[  3  55 -30 -25  48  22 -24  33  -9 -12 -11  25  -6 -38   4  12 -14  12
 -34  -1  56 -56 -14  -7   5  45  -8  -4  -2  12   7  12  24  54  -4 -11
 -14 -19  22 -11  11 -10  17] -> 6
[ -8  17 -21 -33  22  33 -13  11  -9  -7 -17  14 -12 -16   9   6   2   5
 -27 -13  39 -20  14  14  13  30  -7   3  -1  10  33   1   4  54 -16  -9
 -25 -27  18 -16  -8  10  11] -> 11
[ -2  -9   3 -13   2  -2  -5  -2  -5  -6   4  -3 -16  -1  -3 -11  11   3
 -24   2  35 -20   1   4  -6  19 -26   4 -15 -29  21  -5  -8  31  25  -1
  -2  -1  -7   7  -4   4   9] -> 1
[ -1  34 -23 -54  49  -5 -16  23 -13   1 -38  -7 -10 -46  -8  13  -7  -1
  -4  16  45 -62 -20 -10   1   6 -18  -9 -14 -15   9   9  -3 114  26 -49
 -26 -13  35 -15  -7 -18  -1] -> 6
[ 14  11  -8 -50  36  14   0  20 -10  -2 -15  -2  -4  -1  -3  -7  -5  11
 -28   2  33 -31   5  13  15   3  -5   5  -3 -27  16  -3 -23  60 -10 -26
 -20  -7  16 -17   2  -3   9] -> 4
[-24 -13   4  18 -39  29   8   0   9 -19  26 -15   5  16  12  -8   9 -18
  50 -23 -13  45  18  14  21  19  -4   3 -13  14   9 -15   8 -21 -16   9
  -2  -5 -22 -10  -5 -12 -17] -> 8
[ 12  24  -5 -18  38 -16   5  18   2  -2  -4 -11  -8 -41   5   8   0   5
  10   5   6 -29 -15 -18 -18  -4   2 -10 -17 -24 -10  10   2  51  32 -11
 -14   6  -1   3  13 -17  -5] -> 6
[ -5 -15  19   2 -22   4  -4  -5   8  14  -8  -8  -4  19  10   2  13  13
  22   1 -15  24  24  10   5 -33  12   0   0 -12   8  -8 -10 -25  -7   8
   8  -1  -6  18 -16   2  -9] -> 12
[-32 -31  13   0 -28   8   9  10   5  -6  21  10  15  23   1  -4  17 -26
   6   6   5  34  16  -8   3  12  -4  18   2  -8   0 -12   3 -31  -8   9
   2  -9  -5  -3 -13   6  -7] -> 11
[  6  32 -18 -59  68  15 -18  21 -23 -14 -45  10 -25 -23  -2  30   1  13
 -11  -3  42 -44   6  33  16  15 -19  -9   5  15  23  15  19  73  10 -39
 -21 -10  16 -14  -1 -11   9] -> 7
[ -8 -28   4 -25  -3 -19   7  10  13  -4  16 -16   8 -18   3  11 -10  15
  -2  16   4   0  15 -21  -9 -16 -13  -8  -4 -34   0  -4 -22   9  24   2
  16  -1 -13   6 -11  -8  -1] -> 9
[ -4  -2  15  -9   2   6 -15  -7   1 -15   8   4 -32   1  14  31   1  22
  16  -4  -3   9   9  26   6  -8 -11  -3   9   4  -1  13  12 -26   1   9
   1   6 -16  16  -4   3   8] -> 9
[  0  -5   5 -10  24  -4   3  10  -1  16 -20  -4  13  -3  -2 -17   0   6
  13  40 -18 -12  24  -8 -23 -16  -4  -1   7  -3  -8  15  -9  35   0 -16
 -28   2  15  -4  -5   3 -13] -> 12
[  -9  -27   24   26  -43   -3   26   -5   17   14   17  -11    2   37
   13  -12   19  -10   28   -9  -43    0    9  -18   -2  -23   21  -11
  -22  -35  -37    7  -15 -100  -17   12   -8   21  -10   23  -19    4
  -25] -> 6
[-18  -3   4 -37  14  12  10   7  -4   4 -20 -15   3  20   9  -7   1  -9
   3 -14   9 -15   2  18   9  -2 -12  -3  -8 -26   9  -2 -25  25  -6 -26
 -24   2   3 -11  -4  -1   7] -> 0
[ -6  10 -12 -15  23   3  10   7  -7  19 -43   6  18  -8  -9 -24  -5 -19
   3  25 -32 -21   8 -18  -9  18  -3   6  13  33  11  15 -13  29 -15 -29
 -13 -24  18 -14   1  -2   0] -> 7
[-10  16 -10  -1  -2  16  -3   1   2 -12  -7   4  -8  -9  22 -16   0  33
   0  -3   0 -18  17  14   0  21  -3 -17  -7 -13  16  -3  -4   1 -23  13
  -8 -14   3  15  -6   6   6] -> 3
[  3  11 -21 -39  47   7 -13  16 -14   2 -31  25  -2 -24  -5  10  -9 -12
  -7   4  38 -10   0   2  16  16 -11   7   9  18  19  12  19  57  -6 -17
  -7  -7  15 -15  -4   2   8] -> 2
[-17 -13   1 -13  -2  -7  10  17   1  11 -16   3  24  24 -12   0   8 -20
  -3   2  43   3  -2   4  12 -15  -7  11  -3 -23  19 -17 -10  16   5 -28
  -3   4   0 -14 -12  -6 -10] -> 12
[  5  -5  -3 -21  14 -12   3  -7  -4   9 -42   9  -7 -14  -6   8  11   1
 -17  -9  18  11  21  -7  24 -16  -7  -6   0   4  36   2  -3  -1   0   0
   7  -4 -19   4  12 -12  -4] -> 0
[ -6  30 -26 -85  59  17 -37  41 -14 -17 -26  34  -4 -45  -1  33 -19 -16
  -7  12  43 -33 -22  15  22  19 -13  -2  16  16   9  10  14 106  22 -48
 -16 -28  37 -26 -11  -7   7] -> 11
[  3 -13   0 -11  -3 -19  11   5  -5  10 -19  17  19   6  -7 -21   5 -19
   2  21  35  -2 -12  -5   7 -16 -19  -7   8 -17   3   2 -11  12  11 -37
 -24   6 -15 -11  -2 -12 -18] -> 3
[ -6  19  -2 -32   2   7   1   6   4  -2 -18 -12   6  13  -6 -10  -5 -10
   4 -12  22  -6  -9  16   8   7 -34  14  -4 -17  13  -1  -5  16   8 -26
 -20  -6   0  -9   0 -13  -7] -> 4
[-15  -9  -3 -41   8   1  12  18  -1   1 -13  -4  21   5  -4  -3  -2 -20
 -15   1  17 -26 -19   0   1   1 -14   2  -1 -35  -1   2 -22  10   7 -35
 -29  -9  -7 -13  -7 -11  -4] -> 11
[  0  -8  -4  -3 -32   1  -5   2   6 -10  33  20 -10  -1   8  -4 -10 -11
  13 -18   5  -5  -3  -2  23  24  13  -5   0   7  -9 -12   0  -6  -7   3
  -6  -4  17   4 -20  19  -8] -> 3
[-13  -3  -7 -21  35  -4 -15  23 -13   6 -15 -17   6 -20   1  16  -3 -24
  -5  15  16 -19 -18  -2  -6   6  -4   5   2 -17  -3  -2  -6  53  21 -13
  -4  -2  22  -6  -2 -16  -1] -> 10
[ -6   5   1 -27  11  -2 -16  13  -9  -5 -20   4  -8 -10   8   8  10  -4
  -3  14  37 -15  19 -11  14 -20 -15  -4  -7   6  23  -6   0  33   2 -19
   4 -15  19   0 -23   5   1] -> 9
[  1   2  -3 -28   8 -22  -9  14   1  -2  -4  -2 -16 -17 -13  -1  -6   0
 -17   8  16 -18  -3 -12  -2  -9  -3   2  -4 -20   6  -4  -2  44  12  -6
  -6 -10   9  -2  -9   7  -3] -> 5
[-17  15  -1  -8 -11  34 -25   5  -2 -17  11  -4  -8   7  24  -3  -2   1
  -4  -2  52  -9  13  22   0  27 -21   4  -7  -9  14  -5   2   8  -6  -7
  -6 -12  -5   7 -11   5  17] -> 9
[  7   8 -14 -24  42 -11  -4  22   1   2 -18  18  24 -20  -9 -19   2  12
  -5  35   3 -29  -2 -24  -3  -1 -19 -15   6  16   8   8  -7  43  11 -22
 -16 -16   8 -12   4 -20  -1] -> 1
[-28  -2  -8   1 -13  17 -22   4   0  -3  19   3 -16  21  -2  19   4  -8
 -11 -30  35  -5  -7  34  23  32  -7  11   6  -7  11  -4  18 -36 -15  15
 -17  -2   7   8  -3   7  20] -> 5
[  2   2 -13 -22  15  27  -7   7 -22 -14 -18   3  -9 -16   6  -1   6   8
 -10  -3  41 -10   7  21  18  27  -8  -2   0  -9  31   3  -6  54   2 -24
 -15 -11  -1  -9  -3   0   3] -> 3
[ -9  -2   6  -7   4   7  -6   5  -6  -6   4  23 -13  21  -9   3  11  -4
   6  -8  -5  -8   2  10   8  11  -6   0 -10  12  10  -1  17 -15  -3  -4
  -1  -5   6   7  -3   2  -3] -> 7
[ 14  19 -17 -20   7  17 -11   0 -18   3 -28  23 -31 -14  -8  25   5 -13
  -9 -17  43  13   4  26  32  15  -9  12  -4  10  52   1  13  50  -8 -16
  -3 -12  -1 -19  -1  11  11] -> 8
[-14  21 -18 -37  34   7 -17  33  -7   4 -37  17  19 -11  -4  -7  -3 -11
 -13  37   3 -35 -22  -9  17  22 -13   1  18  20   7   8  -9  59  10 -38
  -9 -27  29 -22 -12 -22   5] -> 1
[-16  38 -28 -10  30  23 -13  26   0 -10  -4  27 -18 -10   5   9 -11  10
 -22 -10  35 -15 -16  18  18  41   1  -1   9  21  10 -10  22  38 -13  -8
   6 -15  24 -24  12 -11  13] -> 7
[  0  -4 -15 -20   8  -1  -5   6   8   6  17  23  -7 -13   2   4 -12   6
 -20  -8  35  -1   8  -6   9  23  -8   7   6  -7   2  -9  10  11  -9   7
  -5  -7   8   2   3   0   9] -> 2
[ 11   9 -13   8   2  -3  -4   5 -11  14   0  12 -28 -14   6  18   6   1
 -19   9  40   2   5  -3   6  23  14  16  11   1  14 -10  14  34 -13   2
 -16  -4  27 -15  -8  22  10] -> 10
[-16 -26   0  -3  -3   3  25   5  -1  16 -12 -12  15  29   0  -6  11 -18
  -7   4  -3   7  -1  10  13  -6  -7   6  -2 -27  21  -7 -22 -14  -8 -11
   2  11  -6  -9  -8  -3   3] -> 1
[ -7  16   0 -17  19 -10  -1  15  -6   0 -47  32   8 -17   1 -11   0  -4
 -13  32   1 -27 -14  -7   7  10  -5  -7  18  13   7   8  -2  31   9 -25
  -4 -18  13  -9  -8  -2  -9] -> 3
[-11 -31  30  39 -52  -5  15 -32   2   5   7   0 -24  46   3  -1  32   1
  25 -12 -20  59  17   5  14 -24  15   5  -4   1   3  -9   9 -72 -15  29
  23  19 -37   8  -9  15  -8] -> 0
[ -5 -38  23  24 -36 -10  25 -18   8  18   6  -3  -4  30  -4  12  22 -26
  32  -8 -55  61  14  -7   2 -34  18  12   5   5  -3   8   6 -74 -19  28
  -2  14 -25   3 -13  14 -20] -> 11
[ -9 -46  19  -4 -15  -9  20  -7   8   1  21 -15   6   3  -1  -1  10  -1
  12   9 -34  26  17 -13 -23 -19   4  -2  -8 -24 -11   0 -15  -5  28  14
   7   5 -20   1 -11   6 -17] -> 11
[-11  -1  -8 -18   9   6  -7  18   2 -12  14   8  -8   0   6  25   1   1
   3  -4  16  -1   6   4   7   8  -2   3   2  -4   3  -2  21  22 -15   2
  -8 -15  17  -7 -17   9  -4] -> 11
[  0  -5   2 -15  19  -1   1  20  -8  -8  12 -11  14   6  -1 -12   4 -29
  16   7  26 -25 -21  12   6   7 -17  -3 -17 -40   3  -6 -19  32   5 -36
 -21   0  -9  -7   9 -16   7] -> 8
[  2  25 -10 -37  11  -4 -21   7  -5  -2 -34  27 -17 -19  -4  14   2  -5
   8 -11  38 -16  15  -1  14   0 -12  10  15  29  11  10  21  23  -5 -16
 -19 -17  11   2 -13  11  -8] -> 12
[  4  39 -35 -53  48  17 -33  28  -8 -12 -11  43 -28 -47   6  40 -27  12
 -52  -7  67 -37 -17  23  23  48  -2   1  27  21  18   7  25  82   2 -13
 -15 -25  35 -24   4   7  26] -> 11
[ 10  35 -17 -31  35 -15  -3  21  -6  11 -28  24  -8 -15  -6  25 -17  -8
   4  23  13 -30 -10  13  10  35  -3   4  35  40   1  19  25  53   6 -41
 -38  -4  37 -24  -8   3  12] -> 7
[ -6   7 -16 -42  33   9 -11  27  -5  -3 -19 -13   7 -15 -12  -6  -4 -39
   8 -13  38 -25 -22   6  15   6 -21   1 -15 -22  20   5  -8  55  13 -47
 -34  -9  21 -16  -4  -2  -6] -> 5
[ -3 -46  26  24 -13 -13  27 -23   5   5  11 -38   6  21  -6 -12  12   2
  19  -1 -26  27  18 -12 -19 -17   2   4 -13 -18  -7  -3  -9 -23   3  21
  12  18 -30   5 -12   5 -11] -> 2
[  2 -15  -6 -37  22 -21 -17  15   7  -2   2 -15 -11 -21   0   5 -14   2
 -10   6  38 -31  -3   9   7  -7 -10 -13  -2 -40  11  -5 -14  55  15 -14
  -3  -4  14   6  -9   3   7] -> 5
[ 11 -15  12  -2 -27  -3   2  -6   9  -5  16  21 -22  17   4  12   5  -8
  13 -17  -8  26   8   0   7 -10  12   5   0   0   1   3  13 -32 -20  13
   6  -5 -12   7 -22  30 -10] -> 11
[-15  -3   3 -18  21   1   9  11   2  11 -21   2  27  -9  -6 -25   6 -11
  -3  25  -9  -8  -3 -18 -14  16 -20   8  -4 -18  -3   4 -13   6  15 -21
 -21 -13  -2   3   9 -21  -3] -> 2
[ -8  -4  10 -27  20   3  14  14  -2  -6 -17 -14  24  24   1 -22  11 -18
  -2  -1  18  -7  -7   6   9  -2 -26  -2 -22 -43  24  -6 -24   8  10 -35
 -15   5 -27   1  13 -27  -3] -> 0
[ 12  -5   5  11  -2 -19  10  -9   0   6   2   9 -14  -2  10   5  18   7
  -5 -10   2  17  20  -8  -7 -10   2   4  -2  -3  13 -10   4 -32  -3  20
   0   5 -15  18   8   4  -3] -> 10
[  0  36 -19 -15  33  24 -30  17  -9  -4   7  22 -22 -17  16  18 -11  18
 -34  -8  38 -22 -18  26   4  38   3   2  14   1   0  -4  10  18 -10   9
 -13  -6  11  -4  17  -6  29] -> 10
[ -7  -1 -14 -21  -2  16  -4  12  -6   6   7  19 -14  -7  -3  10 -10   0
 -17   2  23 -12  13 -10  18  25   6  12   3   3   8   1   2  33 -31   1
  -7 -10  21 -13  -8   8   6] -> 6
[-29   8  -2 -30  23 -16  -7  14   6  -2 -10 -13  10 -11  -4   3   2 -13
  24  12   4 -49 -24 -10 -11   3 -23 -10 -18 -23 -14   5  -5  42  25 -19
 -12  -5  13   7 -13 -20  -6] -> 6
[  1 -17   3   3  11  -7  17   3   5  -1   5  -6  11  13   3 -14  12 -15
   1   4  18  -8   6 -11  -2 -18 -18  -6 -24 -26  17  -1 -16 -14  -8 -13
  -9   9 -20   6   2  -1  -7] -> 9
[-37 -10   4  -9 -30   9  -5   0   4 -12  15  10   3  28   6  10  14  -8
   5  -1  11  -1  11   7  15  22 -20  11  -7   4  16 -10   7 -23   3   1
  -7 -10 -10  10 -23  -6  -1] -> 9
[-11   4   0 -13  39  -6 -11   1  -8   0 -22 -20 -21 -13 -13   6   3  -9
 -17   4  17 -12  -2  16   4 -16 -26   2 -12 -17  35  -4   8  43   2  -1
  -4   0   8   0  12  -3   1] -> 5
[  7  36 -36 -46  33   8 -17   9 -26  -1 -31  32 -30 -35 -14  19 -13  17
 -51  -2  64 -39  -6  18  16  37 -21   8   9   4  40   3   7 100   1 -26
 -31 -17  30 -21   2   9  18] -> 3
[-34 -45  32  33 -47   0  26 -12  11   6  36  -5 -12  49   0  -7  19   4
   4  -5 -41  17  25   1  -9  21   1  12  -4 -24 -16  -7   0 -99 -21  37
   6   7  -4  18  -9  20   0] -> 7
[-28 -25  13  -1   3 -21  23   3  -1   2 -30  -2  31  -1  -9 -11   8 -16
   9  11 -15   0  12 -11  -7  -6 -20   1   5   1  21   0  -6  -5   3   6
  -1  -9 -11   4  -2  -6 -15] -> 3
[-19  12 -12 -12  10   5  -5  12   8  -1 -11  28  -6  -3   2   2  -7  -8
 -20   2  22  -6   6  -7  26  33 -15   4   8  17  17  -3  19  10 -20   5
   2 -16  18 -13   2   4   1] -> 0
[  9  -3  -7 -13  16  -9  14  -4  -1   5  -7 -14  -7  -7  -9  -2   8  -4
  -1  -3  -3 -30  -2  -6  -2 -11   4   2 -13 -11  -4   1  -3  38  12  -4
 -17   2   3  -8  -3   0 -21] -> 4
[-18  -9   8  -9   0 -16  -4   1  11  10  -3 -11   2   4   0   1  -2   0
   5  11   3 -16   4   2 -21  -7 -13   4  -2 -35 -10  -2  -8   0  12   3
   0   2   2  18  -9   4  -3] -> 12
[-25  -3  12 -13  -4  25  -2  -1 -11 -19   8 -10   5  28  24 -21   8   6
 -11  -7  15 -12  29  20  -1  28 -19   4 -12 -18  20  -7  -3 -11 -15  13
   0  -3 -23  18   2   4  22] -> 0
[-14 -13   4   0  20  10  22  10   2  -1 -17 -19  16  16   2 -29  12   0
   9   4   0  -6  21   0 -10   0 -14  -9 -17 -15  19  -6 -17   9 -14 -19
  -3  -5  -1  -6   4  -9  -9] -> 7
[ -2  15 -11 -20  41  14   0  18 -10  -3 -24   3  -5   3 -10  -1  18 -14
 -20  -3  46 -16 -18   8  17   8 -30   6 -15 -14  36  -3   3  52   5 -26
 -13  -7   2 -24   2  -9   0] -> 1
[ -3  23  -3 -34  50   9 -21  14 -18   9 -42   8  -9 -18  -5  -9   5  -3
 -27  26  22 -28   8   6  -2  16 -22   5  11  16  17   0 -16  64  11 -42
  -8 -26  30  -4  20 -21  16] -> 7
[ -7 -19   5  -3 -29  -7   3   2   8   9   4  -9  -3  27  -4  -6  14  -8
  10 -20  18  24  -5   9  20  -9  -2   3  -4 -26  17  -7 -15 -33   3 -11
 -10   6  -4   4 -13   5   5] -> 5
[ -4 -23   9 -13  19 -17  -3  10   0 -10  12 -22   2 -26  -5   5  -4   3
  11  -6  -1 -15 -14  -8 -12 -17  -8 -16 -14 -39 -10  -2 -16  28  29   5
  11  -2   2  11   2  -7  -8] -> 3
[-26  -1  13  -5  -5 -12  -3   6   5   6 -11 -25  -2  -7  -3   5   5  14
 -11  16  20 -16   6  -9 -14  -5  -9  -2 -13 -34   1  -9  -7  21  11  13
   6  -4   1   8  -7 -19   0] -> 6
[  6  -5  -5 -29  22   2   8  15   0  -3 -11  -6  17   6   1 -29   4  -1
  -8  -7  27 -13   7   0  -1  -7 -29  -5 -22 -34  39  -7 -28  28  -3 -20
  -8  -6 -13   6   6 -11   5] -> 1
[ -23  -62   51   42  -54  -22   33  -26   15   -3   37  -28    7   50
    4  -21   36   -5   18  -10  -29   35   22  -12   -6  -21    8    6
  -26  -39  -15  -29   -9 -105    1   39   24   20  -47   35  -12   -4
  -17] -> 2
[  0  -1 -10   5   2  29  -3   7 -12   2   1   0 -10  17  18  -1  16  40
 -18  12  11  14  38  13  -3  11  17   0  -9 -14  28 -17 -10  27 -27  11
   3  -5   8  -4 -13   6  10] -> 10
[ -6 -41  12  19 -24   3  24 -13   5   9  25 -38   5  35  -5 -12  17 -13
  29 -25   0  30   5  -3   2 -18   5   9 -27 -39   0 -16 -13 -25 -22   6
 -10  15 -23   1 -12  -1 -12] -> 2
[-14 -14   6 -31  -7  23  -5  -1   0 -19  29  11  -8  12  13   1  11  18
  -1  -5  -9   1  33  18   5  25   1   2   0   1   5  -9 -12  -4 -14  11
 -18 -12  -3  10 -12  10  14] -> 11
[ -5  30 -25 -58  64   3 -18  36 -13   3 -41  25  18 -46  -2   1  -7 -11
 -35  35  36 -40 -10  -9   6  21 -17  -2  20  18  14   9  -6  86  20 -46
 -33 -28  32 -22  12 -24   8] -> 11
[-28  -4   2  -3 -20  18   6  11  -3  -4  -5   6  -2  13   6  -5  12   8
 -26   4   8   6  16   3  13  28 -12  10   6  -8  11  -1   8 -37  -5  19
  -3  -3  -7  -3 -10  -5   4] -> 1
[ -4   3 -16 -33  33  -2   5   8  -5  19 -31  13  11 -25   2  -9  -5 -14
   8  26  -7 -13   0  -6   1  20  -2   8  12  10   5   6 -12  60   6 -38
 -27 -12  25  -8   1  -8   4] -> 2
[ 14  21 -24 -39  32   5 -12  11  -8   0   2   8 -33 -40  10  24 -12  12
 -27 -24  35 -32   3   4  21  38  10   6  -5  -5  19  -3  13  59  -2   5
 -20  -7  33   2  -7  12  22] -> 2
[ -8 -24  -8 -31  10 -24   0  10  -3  13   4 -17 -10 -10  -8  32 -14  10
 -14   5  49 -11   0   3   4   8 -13   7   4 -42   5  -4   8  55  18  -1
  -2  10  24  -8 -27   9  15] -> 2
[-13  13 -21 -36  45  -6  -9  24  -6  23 -46  27  11 -19 -12  14 -10 -15
  -2  39   4 -35  -5  -3  14  17  -6  -5  28  41  11  13  12  67   3 -36
 -15 -22  49 -29 -13  -5   2] -> 7
[ -1 -31  22  18 -26 -34  18 -16  10   0   5  -5  17   8 -16 -34  11  -7
  24   7 -20  23  -4 -29 -16 -38 -20 -11 -16 -15   2 -10 -18 -20  20   1
  14   1 -30  11  -1 -10 -32] -> 3
[  7 -28  16   5 -43 -17   7  -5   5   7  33  21 -16  26   2  14  13  -3
   0 -11  -6  32  13  -3  28 -12  13  10   6   1  11 -15   8 -56  -4  30
  20  12 -10  12 -22  18   7] -> 1
[ -4  27 -31 -51  36   3 -23  27 -15   3 -36  22   5 -38   0  12  -4 -15
 -13  22  50 -43  -1 -16   8  21 -26   4   4  21  29  11  -1  94  27 -53
 -25 -30  43 -12 -13  -3   7] -> 9
[-23  16  -3 -13  20   6   0   6  -1  13 -46   4   6   3 -12   7   3 -18
  17  27 -17 -11  -8  -6  -1   4 -18  10   4  20   8  18   7  41  -9 -23
  -8 -16  11 -16 -10 -14 -15] -> 6
[ -9 -24  20 -12 -14   4  14   5  14  -4   8 -21  15  22  12 -29   6  -6
  16  13 -14  11  13 -10 -15 -24 -19  -6 -20 -45  -9   1 -42 -23   7 -18
  -9   4 -34  11  -5 -15 -17] -> 9
[  0   1 -11 -19  33   0  -4  15  -2  15 -24  20  11 -17  -3 -18   3 -10
   5  37  -8  -6 -10 -24   3   6   0   0  10  16 -17  10  -5  47  13 -34
 -16 -10  18 -17  -2 -19 -15] -> 2
